Read these off the table that follows. Rows and columns are numbered from 0.
1) Read off the entry just left of 1.86.
2) Read off the entry directly above 0.13.
3) Read off the entry in row 1 and column 0.
4) Read off the entry at row 0, column 2.
5) Read off the entry directly below the largest entry.
6) Read off the entry just left of 1.47.
[[ 1.06  1.86  0.48  1.68]
 [ 0.15  0.72 -0.44  7.18]
 [-1.42 -2.75  5.29 -3.16]
 [-2.68  1.26 -0.16  1.25]
 [-0.83 -1.06  1.32  0.24]
 [ 0.13  0.10 -4.11  1.00]
 [-1.63  0.34 -0.28  2.82]
 [-0.18 -0.10  3.13 -3.65]
 [-0.99  0.35 -0.51  1.63]
 [-1.58 -0.03  1.47  1.01]
 [-6.17  1.54  2.18  0.69]
 [-0.79 -0.47  6.19  0.27]]
1) 1.06
2) -0.83
3) 0.15
4) 0.48
5) -3.16
6) -0.03

Questions about the matrix below.
1) Read off the maximum.
2) Read off the second smallest entry.
3) Read off the third entry in reading order.
4) Read off the 1st entry in reading order.
5) Read off the third largest entry.
6) Read off the centre entry.
7) Read off the entry just left of 0.24.
[[ 0.32  1.21 -1.33  1.29 -1.05 -2.90 -1.17 -1.38 -2.37 -0.85  3.27 -0.85
  -1.69]
 [-0.08  1.91 -1.20  1.00 -1.38 -2.77  0.03 -1.56 -0.75 -1.12  2.98 -1.45
  -0.29]
 [ 0.35  0.90 -1.10  1.10 -0.78 -2.39 -1.14 -1.12 -2.17 -0.62  2.72 -0.58
  -1.55]
 [ 0.12  1.35 -1.09  0.98 -1.03 -2.45 -0.50 -1.27 -1.34 -0.84  2.70 -0.97
  -0.84]
 [-0.01  0.69 -0.33  0.24 -0.30 -0.66  0.20 -0.55  0.13 -0.26  0.72 -0.46
   0.35]
 [-0.27 -0.05  0.59 -0.63  0.31  1.32  1.10  0.34  1.75  0.38 -1.65  0.09
   1.57]
 [ 0.38  0.23 -0.58  0.62 -0.17 -1.15 -0.97 -0.52 -1.56 -0.12  1.38  0.01
  -1.11]
 [-0.46  1.35 -0.20 -0.03 -0.67 -0.48  1.45 -0.72  1.78 -0.53  0.32 -1.10
   1.79]
 [-0.82  0.68  0.89 -1.10  0.04  1.86  2.71  0.30  4.02  0.17 -2.48 -0.52
   3.44]
 [ 0.04  1.28 -0.88  0.76 -0.89 -2.00 -0.16 -1.10 -0.77 -0.73  2.17 -0.91
  -0.36]
 [ 0.01  0.98 -0.59  0.49 -0.58 -1.30  0.04 -0.81 -0.27 -0.49  1.41 -0.68
   0.03]
 [-1.66  2.92  0.30 -0.90 -1.33  0.47  4.65 -0.92  6.25 -0.99 -1.16 -2.39
   5.45]
 [-2.05  3.38  0.53 -1.26 -1.45  0.94  5.74 -0.90  7.88 -1.10 -1.81 -2.71
   6.76]
 [-1.69  1.53  1.63 -2.17 -0.05  3.26  5.33  0.61  7.98  0.05 -4.41 -1.09
   6.58]
 [-1.04  1.60  0.47 -0.82 -0.59  0.94  3.16 -0.34  4.37 -0.35 -1.51 -1.31
   3.84]]
1) 7.98
2) -2.90
3) -1.33
4) 0.32
5) 6.76
6) 1.45
7) -0.33

Read these off the table that follows.
1) Read off the entry just left of the smallest entry.
2) Read off the maximum.
3) Read off the entry just left of 0.30.
4) Read off the second smallest entry.
((1.44, -0.72, -0.67, 1.45, -0.34, 0.37, 0.51, 0.89, -0.84, -0.57, -0.81), (-0.01, 1.56, 1.26, 0.59, 1.18, 0.29, -0.29, 2.64, -0.09, 1.06, 0.23), (4.81, -2.72, -0.50, 6.60, 0.10, 1.93, 0.50, 1.18, 0.01, -1.51, -2.60), (0.12, 0.49, 0.43, 0.07, 0.31, 0.15, -0.01, 0.85, 0.45, 0.13, 0.26), (1.38, -0.69, -0.63, 1.37, -0.37, 0.32, 0.49, 0.87, -0.85, -0.52, -0.81), (0.06, -0.05, -0.11, 0.03, -0.07, -0.06, 0.06, -0.02, -0.21, -0.05, -0.12), (0.00, 0.00, 0.01, 0.02, 0.01, 0.00, 0.01, -0.01, 0.00, 0.00, -0.02), (0.12, 0.48, 0.44, 0.05, 0.31, 0.14, -0.04, 0.84, 0.46, 0.13, 0.27), (0.55, -0.25, -0.39, 0.43, -0.23, 0.00, 0.29, 0.38, -0.70, -0.23, -0.46), (0.60, -0.29, -0.39, 0.48, -0.28, 0.00, 0.31, 0.44, -0.69, -0.28, -0.47), (0.56, -0.26, -0.36, 0.46, -0.27, -0.01, 0.30, 0.39, -0.68, -0.22, -0.49), (4.68, -2.64, -0.52, 6.36, 0.08, 1.88, 0.55, 1.20, -0.08, -1.46, -2.51), (0.01, -0.02, 0.00, 0.03, -0.02, -0.01, 0.03, -0.01, -0.06, -0.02, -0.07), (-0.02, 0.02, 0.01, 0.00, 0.01, 0.00, 0.01, 0.00, 0.02, 0.01, 0.00), (0.13, 0.73, 0.62, 0.14, 0.45, 0.15, -0.05, 1.19, 0.43, 0.23, 0.27), (1.94, -1.00, -0.73, 2.14, -0.38, 0.58, 0.60, 1.04, -0.81, -0.68, -1.00))
1) 4.81
2) 6.60
3) -0.01
4) -2.64

data =
[[-4.46 -2.94  0.77  4.35]
 [ 4.31 -4.90  5.20  7.33]
 [ 6.37 -0.39  7.28 -7.19]
 [ 0.78 -2.84  5.23 -4.19]
 [-5.03 -5.99 -0.97 -4.10]
 [-7.07  4.51  6.48  6.42]
 [ 1.22  2.30  1.03  3.09]
 [-5.21 -7.38  5.30 -0.56]
 [-1.72  1.05 -0.18  5.32]]
Counting starts at 0.
Read off the entry in the top-right corner.
4.35
Read off the entry at row 0, column 1.
-2.94
The bottom entry of the column that holds the smallest entry is 1.05
Read off the entry at row 0, column 0.
-4.46
Read off the entry in the bottom-left corner.
-1.72
The smallest entry: -7.38
Read off the entry in row 2 and column 2.
7.28
Read off the entry at row 1, column 0.
4.31
Read off the entry directly above 1.22.
-7.07
Read off the entry directly above 1.03.
6.48
The bottom entry of the column that holds the largest entry is 5.32
The entry at row 2, column 0 is 6.37
Read off the entry just left of the largest entry.
5.20
The entry at row 0, column 2: 0.77
Read off the entry just left of 3.09.
1.03
Read off the entry just left of -4.10.
-0.97
The entry just right of 6.48 -> 6.42
The entry just left of the smallest entry: -5.21
The entry just left of 5.20: -4.90
